[  7   9  -8  -1  18   4  28 -27 -20  -9   7  -3  -8  -3   1   5  14 -14
 -14  -5  -9  -2  -1  -6  -4  -2   7   5  -2   3   0   6   5   1   4 -14
   7   1   4  -2   2  -6 -13   8   2   4  -1] => gz:Bn
[ 15   2 -17  -3  22   7  11 -13 -14  -3   5   2  -8   7   2   8  13   1
   6  12 -11  -3  -1   3  -4 -19  11  -4  -5  10   1   1  -6   9  22 -16
  15 -15  -3   2   6 -15 -14  -4  -1  32   0] => mp:tg
[  7   0 -15  -7  10  -7  20 -14  -2  -8  -2   5 -10  -4   0  16   8 -13
 -12   4 -20  -2   5   0  -8  -7   8   4   3   4   3   1  -3   8  14  -9
   3  -7   1   3   2  -7 -19   5  -2  16   1] => gz:Bn
[  8  10 -15 -11  19 -12  29 -19   3  -3  10   2  -7 -17   0  15   9 -13
 -18  -4 -18  -2  11  -3  -7 -13   4   1  -2  -9   0   3  -5   9  23  -9
   9   5   1   3   8  -6 -11   9   2  23   7] => gz:Bn
[-10   3  10  22  -2  -9  29 -37 -41 -12   5  -5  -8 -22  -3  -6  14   9
   8  -3 -15  -6  -9 -10   0  11  12   5  -4  26   0   4   2   0 -19  -7
  15   8   1  -6   4 -22 -14  11  12   1 -11] => gz:Pm
[ 12   2 -15  -4  13 -17  31 -13   1  -5   2   3  -8 -20   1  14   9  -9
 -15  -4 -32   0   4   0  -2  -4   9   0  -2   1   0   3   1  10  15 -10
   4   0   3   3   4   1 -18   2  15  24   0] => gz:Bn
[  4   7   1   2   3  -9  21 -20  -5  -8   1  -2  -8 -15   0   3  10 -13
 -10  -5 -14  -1   5  -1  -3  -4   3   1  -1   4   1   5   2   5   8  -6
   9   6  -1   2   7 -13 -16   6   7   9  -2] => gz:Tc
[  1  11   2   9   3  -8  24 -35 -19 -11  13  -2  -8 -26  -2  -4  16  -4
 -10  -4 -16  -3  -3  -3  -1  -2   2   0  -3   7   2   0   2   4  -1  -9
  17   5  -1  -2   8 -21 -17  10   7  11  -4] => gz:Pm
[ 22  -8 -30 -17  14 -25  16  15  42  -1  -6  11  -7  -8   2  26  -2 -14
 -14   4 -28  -2  17  10  -7 -25   0  -4   1 -13   1  -2 -12  17  44  -7
   2  -2   8   9   6  19  -8  -8   6  37  10] => gz:Bn
[  6  11  -8  -9   7 -14  24 -11  28  -4   2   5  -7 -17   0  15   7 -25
 -28 -12 -19  -5   5   6  -2 -14   0   1   1  -9   3   2  -1  10  11  -9
   6   9   0   5   8  -5 -21   5   7  13   3] => gz:Tc
[ 13   8 -18   4  20  25  -4 -20 -15 -11  12   2   0  -4   1  -9  15  13
  -9  14  -4  -6  -6   0   0 -33   3 -12  -6   0   1  -6 -10   0  18 -12
  17 -22  -2  -1   9 -20 -14  -8   0  33   2] => mp:jj
[  7   5  -9  -2   6 -25  30 -18  12  -6   0   2  -9 -30  -2  11   9 -14
 -22 -11 -26   1   3   4  -2  -8   2   2   0   0   3   3   1  11  10  -7
   6   7   3   4   5  -1 -15   6  12  16   0] => gz:Tc
[ 11  -4 -20  -5  22  18   6  -5 -32  -5   8   3  -2  -5   2  14  11  24
   5  24 -19  -2 -10 -11   3  -9  16  -7  -4  15   1  -1 -11  -2  16  -5
  12 -38   1   2   2   0  -8  -6  10  32   0] => mp:jj
[  9   1 -16  -9  13 -18  29 -14   7  -6   2   5  -8 -32   1  17   9  -1
 -18   4 -34  -2   9   1  -7 -17   8  -7  -6   0   0  -2 -10  12  19  -6
  10  -5   2   4  10   1 -14   4  13  30   1] => gz:Pm
[  9  -1 -22  -1  29  11  21 -22 -25   0  23   1 -13 -15   2   7  16  17
  -1  17  -6  -7  -8 -10  -4 -18  14  -5  -7  10  -3   5  -8  -1  22 -13
  19 -13  -1   0  11 -17  -4  -1  -3  37   2] => mp:tg
[ 13  -2 -19 -14  25  22  12 -12 -31  -9   8   0  -7   4   2  12   9   7
  -5  15 -11  -2  -7  -7  -3  -9  15  -2  -2  10  -1   3  -1  -4  14  -9
  12 -25   4   1   0 -14  -9  -1   2  26  -1] => mp:tg
[ 10   1 -15  -5  26  -8  34 -21  -9  -5   9   3  -5 -17   0  17  13  -1
  -9   3 -21  -2  -2  -6  -5  -6  11   0  -3   8   0   4  -3   8  17 -12
  14  -7   5   2   8  -6 -12   4   5  32   3] => gz:Bn
[  9   2 -20  -1  19  16   7 -14 -16  -3   9  -1  -2  -1   1   1  10  10
   0  17  -6   3  -5  -2   0 -22   9  -7  -3   5   1  -2  -7   5  22 -11
  14 -19   2   2   7 -10 -10  -5  -3  32  -1] => mp:jj
[  8   5 -14   4  17   1  28 -22 -16 -14   4   6  -7 -25  -1  10  13  -1
  -9  -2 -35  -1 -10  -3   1  -9  13  -2  -3  12   5   1   5  10   4 -13
   7 -11   6   1   0  -2 -19   3  16  33  -2] => gz:Pm
[ 13   6 -14   1  11  -5   8 -18  -7   0   9  -2  -4 -14   1  -6  12   1
  -2   8  -9  -7  12   3  -4 -29   1 -10  -3  -3   0  -6 -12  10  30  -6
  16   1   0   1  12 -16 -10  -4   3  27   3] => mp:cn
[ -1  15  13  21   1   3  26 -48 -61 -18   9 -11  -6 -25  -3 -22  20  11
   1  -9 -15  -7  -4  -6   3   9   8   0  -4  18  -1  -2  11   1 -17  -6
  14   5  -4 -10   4 -26 -13  14  19   2 -10] => gz:Pm
[ 20   4 -24 -22  18 -20  28  -4  23  -4  -4   7 -10  -9  -1  23   8 -23
 -33  -3 -32   0  19   8 -12 -20   4   0   3 -18   1   0  -6  15  34 -11
  -3  -4   3   7   3   4 -22  -1  13  32   5] => gz:Bn
[ 17   4 -21   3  23  13   9 -17 -16  -5  10  -2  -3   1   2  -1  14   4
   3   9  -8  -5  -3  -2  -3 -23   7  -7  -7   5   5   1  -5   8  23 -12
  17 -11   2   1   8 -14 -12  -8  -2  34   4] => mp:tg
[  3   8  -3  -2   7 -10  22 -24  -9 -13  -1  -4 -11 -14   0   7   8 -10
 -16  -1 -19  -2   6  -2  -4 -10   8   9   8   7   0  -5  -3   7   8  -8
   9  -1   0   2   7 -17 -23   8  14   9  -2] => gz:Pm
[  9  -8 -14   6  21   2  22 -20 -30  -3  17   2  -2 -21   1   1  11  24
   3  11 -14  -5  -5  -9  -3  -7  12  -2  -4  13  -3 -10  -6   6  14  -7
  18  -8  -1  -2   6 -11  -2   0   1  29   0] => mp:cn
[ 10   3 -15  -4  16   0  25 -17 -23  -2   8  -1  -8  -6  -1  10  12   3
  -2   2 -13  -3   4  -4  -5  -4   9  -1  -1   7   0   4   0   4  16  -3
  -1  -2  -1  -2   4 -11  -7   4   4  20  -1] => gz:Pm
[  8   6  -7  -7   2 -14  20 -13   8  -6  -1   1 -11 -15  -3   8   8 -16
 -19  -1 -20  -3   9   3  -8 -10   3  -1   0  -4   2  -3   1   7  13  -8
   5   4   3   2   7  -7 -19   5  11  11   2] => gz:Tc
[  7  10  -2   8   7   3  25 -31 -28 -14   2  -5 -13  -9  -2  -1  16 -11
  -1  -2 -15  -5  -3  -4  -2  -7  22   1  -2  15   1  -1   0   7   6 -12
  12  -1   1  -1   9 -21 -24   6  11  10  -5] => gz:Pm
[ 20   9  -9  -4  12 -15  35 -13  16  -8  -6   5  -9 -25  -4  11  10 -23
 -25 -21 -42   4   4   8  -3 -12   2   1   2  -9   4   3   9  20  17 -12
  -1  10   8   2  -1  10 -23   2  23  29  -1] => gz:Tc
[  8  -2 -16   1  18  17   0   0 -10  -4   9   1  -1   3   2   6   6   9
  -3  16  -4  -2 -10  -5   0 -17   8  -6  -2   8   0   3  -8  -1  15  -8
  13 -20   1   5  10  -8  -9  -3  -4  27   4] => mp:jj
[  7   0 -12   2  14   1  12 -12 -13   2  10  -1  -6  -1   1   1   8   4
   2   8  -3  -9   1  -6  -7 -11   8  -4  -4   9  -3   0 -13   3  19  -7
  12  -4  -2  -1  14 -13  -9  -1  -1  20  -1] => mp:tg
[ 11  -1 -18  -2  24  22   0 -14 -34  -4  12  -2   0   7   3   4  12  19
   2  23  -4  -5  -5  -9   0 -16  14  -7  -1  12  -4  -2  -7  -1  20  -9
  20 -27  -1   1   4 -16  -8  -5  -1  29   1] => mp:jj

[-11  -5   4   1 -11   0   4   2 -68  14  -8  -2   5   1   5  -4  -6   2
   2   2   1   5   1   9  -3  -3  10   8  -7  -2   2   7  -3   3  24   7
   5  11   2 -27  23   1   1  -7 -13   9  -9] => qf:fs
[ 14   6   5 -12   8   2  -5   0  73  -4  -3  -9  -7  -8 -17   2 -18  -7
   1  17   0  -5   4  -8   5   2  -6  -3   5   1   0   0   1 -14   0 -12
  -6   0   7  -2  -1   5  -6  -2  25  -5  -3] => Dn:Qb
[ -4  -1   4  -6  -8   5   1   4 -33   7  -4  -2   2  -4   3  -5 -10  -5
  -3   0   0  -1   5   3   1  -3   6  10  -1   1   3   2  -1  -1   2   2
   4   0   6 -23  21   5   0  -4 -10   7 -11] => qf:fs
[  3   8   5  -2  15  -3  -6  -4  73  -3 -13  -8  -7  -5 -14   4   0  -2
   2   5   2 -12   0 -10   0   2 -14  -2   6   2  -3  -9  -3  -6   1 -16
  -9  -6   1  19 -16   4   0   3  33  -7   6] => Dn:Qb
[  2   1  -9  -3  -3  -1   4   0 -45 -20  13   8  -1   2  13  -1   1   6
  -2  -7  -4   5  -2   2   3   3   5  -2   0   4   5  -2   2   4  -6  11
   1   2   0  -8   7  -2  -2   0 -60   5   0] => rt:bb
[ -3  -5  12  11 -11   3   5   0 -63  11  -9   4   6   1   3   3  -8   0
   0   0  -4   7   0   8  -1  -4   8   8  -6  -3   1   2  11   3  33   4
   3  -1   0 -24  16   0   2  -7  -6   9 -11] => qf:fs
[ -1  19  11 -28  20  -7   9  -4 -50  -1 -46   0  17  10 -26   1  -7 -24
   1   0  19 -35  -6 -10  13   2 -21 -21   6  14  -4 -15 -19   6   2 -18
 -18   5  10 -27  34  -6  -8   2   2 -13  -5] => bq:Dt
[  4  -2  -8  -3  -5   5  -2   1 -21 -20  20   6   2   2  11  -1  -1  14
  -5  -3   0  10  -2  -3   6  -6   7   0  -6   5   5   2   5   1  -2  12
   4   2  -3  -5   0  -1  -2   0 -55   5   3] => rt:hd
[ -3  -2   6   1  -6   0   2   6 -51  -3  10   7   3  -2   9  -5   5   5
  -4  -3   2   6  -1   7   1   1   6  -6  -1  -2   0   2   3   2  -5   8
   2   2  -3 -12   8  -4  -1  -3 -29   1   1] => rt:Cf
[  6   4   3   0   2  -1  -3  -1  66   3 -12 -11  -3  -4 -12   2  -5  -4
   2   7   0 -10   1  -9  -2  -1 -11  -2   2   0  -4  -7  -2  -7  -1 -14
  -4  -4   2  14 -11   3   2   0  40   0   5] => Dn:rj
[  4  11   3  -9  11   0  -4   1  46  -7 -16  -7  -2  -5  -8   0  -2  -1
   1   7  -1 -13  -2 -10   2  -6 -13  -2   4  -1  -2 -12   2  -5  -5 -13
   4  -7   2   6  -8   7   6  -1  16   2   4] => Dn:rj
[  3   5   1   2   6  -1   1  -1  53  -3  -6  -4  -5  -5  -4   2  -2   3
   1   0  -3  -2  -2  -8  -3   2  -8   2   4   1  10  -2   3  -5   2  -8
  -6  -4  -3  12 -15   4   2  -1  21  -4   2] => Dn:gh
[  7  -2 -19  -9 -12   6  -1   4   6 -13  33  12  -5  -5  14  -4  -6   2
  -7  -1  -6  15   5   1   5   2  14   6  -3   7   7   7   5  -1  -3  13
   0   3   1   5  -6   1  -3  -1 -49   2   5] => rt:hd
[  2  10  -4 -15  -1   1  -3   1 -73 -30  -1   9  13   4   5  -4  -6  -4
  -5  -3   3  -5  -4  -2  15   0  -3  -8   7   5   3  -7  -7   4   0   3
  -2  11   5 -33  18  -8  -1   0 -69   5  -2] => rt:bb
[  1  -5  -8  -1 -10   4   2   4 -38 -13  20  10  -1   6 -12  -2  -1   2
  -3  -5  -1  10   0   6   7   4  11   0  -1   2   9   6  -1   3  -1  13
   4   2  -1 -10  12  -4  -4   0 -48   4   1] => rt:hd
[  6  13   2  -4   9  14  -8  -3  47 -15  -7  -7   0  -2  -8   3  -4   3
   1   7   5  -5   0 -13   3   2 -13  -4   3   0  -2 -10  -1  -8  -9  -7
  -4   1  -1   2 -10   5   0   3  -5   4   4] => bq:Bz
[  4   8   7  -3  10  -4  -1  -2  57   3 -20  -9  -1  -3  -4   3  -1  -5
   1   3   0 -15  -4 -10   0  -3 -12   0   4  -2  -2  -9  -6  -3   0 -15
  -4  -6   3  14  -7   5   2  -1  37  -3   5] => Dn:rj
[ -3   5  -7   0  -2   1   3  -3 -73 -19   1   6  13   7  12  -3  14   9
  -1  -9  -3   1 -12   1  16   3   0 -10   0   4   1  -8   2  10  -4  15
   0  -1   1 -18   3  -6   2   6 -60   9   8] => rt:bb
[  4  15  -1  -2  13 -12   1  -3   5  -7 -14   1   3   2 -16   0   2   2
   0  -4   7  -4  -1  -6   9   3 -19 -14   6   4  -5 -12  -5 -14  -4  -7
  -8  -3   3  -7  -4  -8   0   2  -2  -5   4] => bq:Bz
[ -4  -2   1  -6  -8   2   1   2 -47   0  -8  -1   5   5  11   2  -7  -6
   1  -6  -2  -7  -5   1   1   1   9   3  -4   2   0  -3  -9   2   0   1
   0   3   5 -14  29   4  -2  -4 -16   5  -5] => qf:Nc
[  2  13  -2  -2   8   6  -9   0  73 -15  -1  -8  -2 -18  -4  -2  -4   5
  -2  -1  -4  -5  -1  -9   1   1  -8   1   3   3  -1  -8   1 -15  -8  -8
  -8  -1   1   8 -13   9   1  -1   8   2   6] => bq:cp
[ -7  -7   2  -1 -10   9   1   2 -54   0  -3   3   3   4   9   1  -7  -8
  -3  -5  -2  -3   0   7   1  -3  15   6  -5   0   3   2  -6   0  -2   5
   2   5   5 -15  24   0  -5  -3 -15  11 -11] => qf:Nc
[-17  -5   8   1 -14  -1   5   3 -73  11 -11   1   7   6   5  -5  -5  -2
  -1  -5  -3  -1  -4  10  -1  -7   6   6 -10  -1   0   9  -2   4  -1   3
  -8   1   1 -27  25  -3  -1  -5 -12   9 -10] => qf:Nc
[  7   6   3   0  10  -1  -5  -3  73  -1 -21 -10  -3  -7 -13   2 -10  -1
   6   9   4  -9   2  -8   2   1 -14  -7   5   0  -5  -8   0  -9  -3  -7
  -6   0   1   6 -10   5   1   0  24  -5   3] => Dn:Qb
[ 11   1   0  -7   9  -5  -2  -2  35  -3  -4  -6  -2  -1 -11   2  -2  -7
  -1   2   3  -3   0  -6   1  -1  -7  -1  10   4  -2  -3  -9  -1  -1 -12
  -4   1   2   5   2   1  -1   3  19  -5   2] => Dn:gh
[  9  12  -4  -5   2   3  -9   1  73  -7  -4 -14   2  -8  -1  -2  -9  10
  -1   6  -9  -5  -5 -14   1   4 -10   1   4   4   1 -13  -1  -8  -8  -4
  -4  -1  -1   4 -15   9   1   0  -9   6   9] => bq:cp
[  8   5   6   0  12  -1  -3   0  73   4 -11 -14  -2  -7 -14   3  -8  -1
   4   9  -3  -8   6  -6  -4   3 -10  -3   4   1  -2  -8  -2  -8   1 -15
   0  -2   3  18 -17   2   2   2  45  -7   0] => Dn:Qb
[ -1  -3   1  -3  -7  -1   2   2 -46   0   7   8   5   4   3  -1   1  -3
  -9  -4   4   2   0   6   5   1  16  -2  -2   1   8   6   0   6   3   7
  -3   4   9  -8  13  -3  -4  -3 -27   3  -2] => rt:hd
[  3  10   4 -13  10  -5  -1   2  19 -14  -3  -3   1   4 -11   1 -11 -11
  -1   6   5 -11  -1  -5   4  -1  -6  -8   7   9   0  -7   0  -3  -1  -9
  -6   5   6 -10   9   1  -5  -2  -7  -4  -3] => bq:cp
[  3  11   6  -9  10  -1  -1   3  13  -7 -17   2   3   6  -5  -1  -4  -8
   1   2   1 -15   0  -9   5  -2 -11  -6   4   6   1  -7  -7  -3  -2 -10
 -14  -2   2  -4   6   2   0   2   2   2  -1] => bq:cp
[ -5  -6   3   4 -13   0   1  -8 -32   9   2   1  -1   0   8  -2   3   1
   0   0   1   5   3   4  -2  -3  11  11  -4  -3   3   6  -5   3   6   3
   4   0   1 -14  10  -8  -1   1  -2   2 -10] => qf:fs
[  6   6  -1   0   7  -3  -4  -1  56 -11   4  -5  -4  -6  -1  -1 -11   8
   1   7  -3   1   1  -2  -2   0  -3  -1   1  -1   2  -2   3  -5  -3  -5
   0   2   0   4  -9   2   3  -1   1   2   3] => Dn:gh
[ -1   1  -5 -14  -7   5   0   0 -48 -18  17   5   2   5   9  -2  -5  -1
  -1  -3   3   5   0 -18  10   0  14   5   3   4   8   4  -2   1  -1  15
   4   7   5 -16  18  -3  -9   0 -58   2   1] => rt:hd
[ 0  1 -5 -2  5  5 -3  0 47 -7  1 -6 -3 -3 -4  1 -2 -2  2  3 -2 -3  0 -1
  5  2 -5  1  2  2 -5  0 -2 -4 -2 -4 -1  1  2 12 -9  7  0 -2  5 -2  4] => Dn:gh
[ -5  -4   7  -2   1   3   1   2 -53   5  -8   3   5   6   6   1  -1  -6
  -7  -5  -2  -6   0   3  -2   2   9   4  -6   1   0   1  -9   3  -1   3
  -1   4   2 -14  23   1  -3  -1 -12   3  -6] => qf:Nc
[  1  -1  -4  -9  -5   0   4   0 -26 -14  12   5   3   2   7  -4   0   0
  -2  -5  -1   8   0   3   5   0  -1   0   0   4   3   1  -1   3  -2   9
   0   7   4  -9   9  -5  -1   0 -29   5  -1] => rt:hd
[ -2  10  -6  -2  -4   5   2   0 -58 -13   5   8   9   2   4  -4  -2   4
  -3  -3   1   6  -3   3   6   2   3  -3  -5   3   6   1  -2   3  -4  11
   6   1   2 -22   9  -2  -2  -3 -56   7  -3] => rt:hd
[  8  20  -1  -8  10  -1  -3  -2  35 -20 -11  -5   5  -5  -6  -3  -8   2
  -4   1  -1 -13  -2 -10   6  -2 -12  -3   3   6  -5  -9  -5 -10  -5  -5
  -7  -1   1  -4  -5   3  -2  -2 -16   3   3] => bq:Bz
[  5   9   4 -11  17  -4  -4  -2  43   0 -18  -5  -1   1 -13   1  -3 -19
  -1   1   7 -24  -5  -8   5   1 -13  -9   8   4  -2  -6 -10  -5  -2 -16
  -5   2   4   6   6   2  -3   5  24 -12  -8] => Dn:Qb

[-10 -34   6  11   3  37 -25   8  -5  -4  -1   9  -6  -8 -14 -12  -1  -5
  -1  -4 -17   1 -14 -17  -1  16   5 -20  -1 -15  -9  -7  -1 -14   9  24
  -1   4   7  -1  -4  -4  -2   0  -2  -7  18] => dq:Rc
[-10 -17   0   8 -13   8 -17  27  -1  -2   8  14   1  -3 -69 -16   3   0
  -5 -40  -2   9   3 -29  -4   8 -17  -6 -32 -16 -14  -3  -5 -16   6  31
  -9   3  -3  -4  10 -13   4   2 -14  -2  13] => Qh:nm
[-12   2  15  16   6  44 -15  12   0  -2   8   7 -12  -8 -27 -11   9  13
 -14 -37 -20  11  21  -4   2  21   2  16 -11  -9 -11   8   4 -26 -10   1
   4   3  -4   0   3 -32   6  -6 -13 -10   1] => bs:jb
[ -2 -24   9   7   5  26 -14  -1   9   3 -13   9  -1 -12 -11 -15   6   8
 -20 -19 -15   4  17 -10 -13  17  -8  -1 -11 -11 -13  -2   4 -17  -2   1
   4   3   0   8   0   2  10   1  -7   0  11] => bs:jb
[ -9  -4   6  18 -21  20 -27  30  -5  -7  11   5  -3   2 -45 -20   7   6
 -17 -39   2   8  -3 -26   2   5 -11  -3 -25 -20 -19   9  -5 -26  11  21
  -3  -4   3 -19   6 -28   1  -4 -12   5  14] => Qh:fb
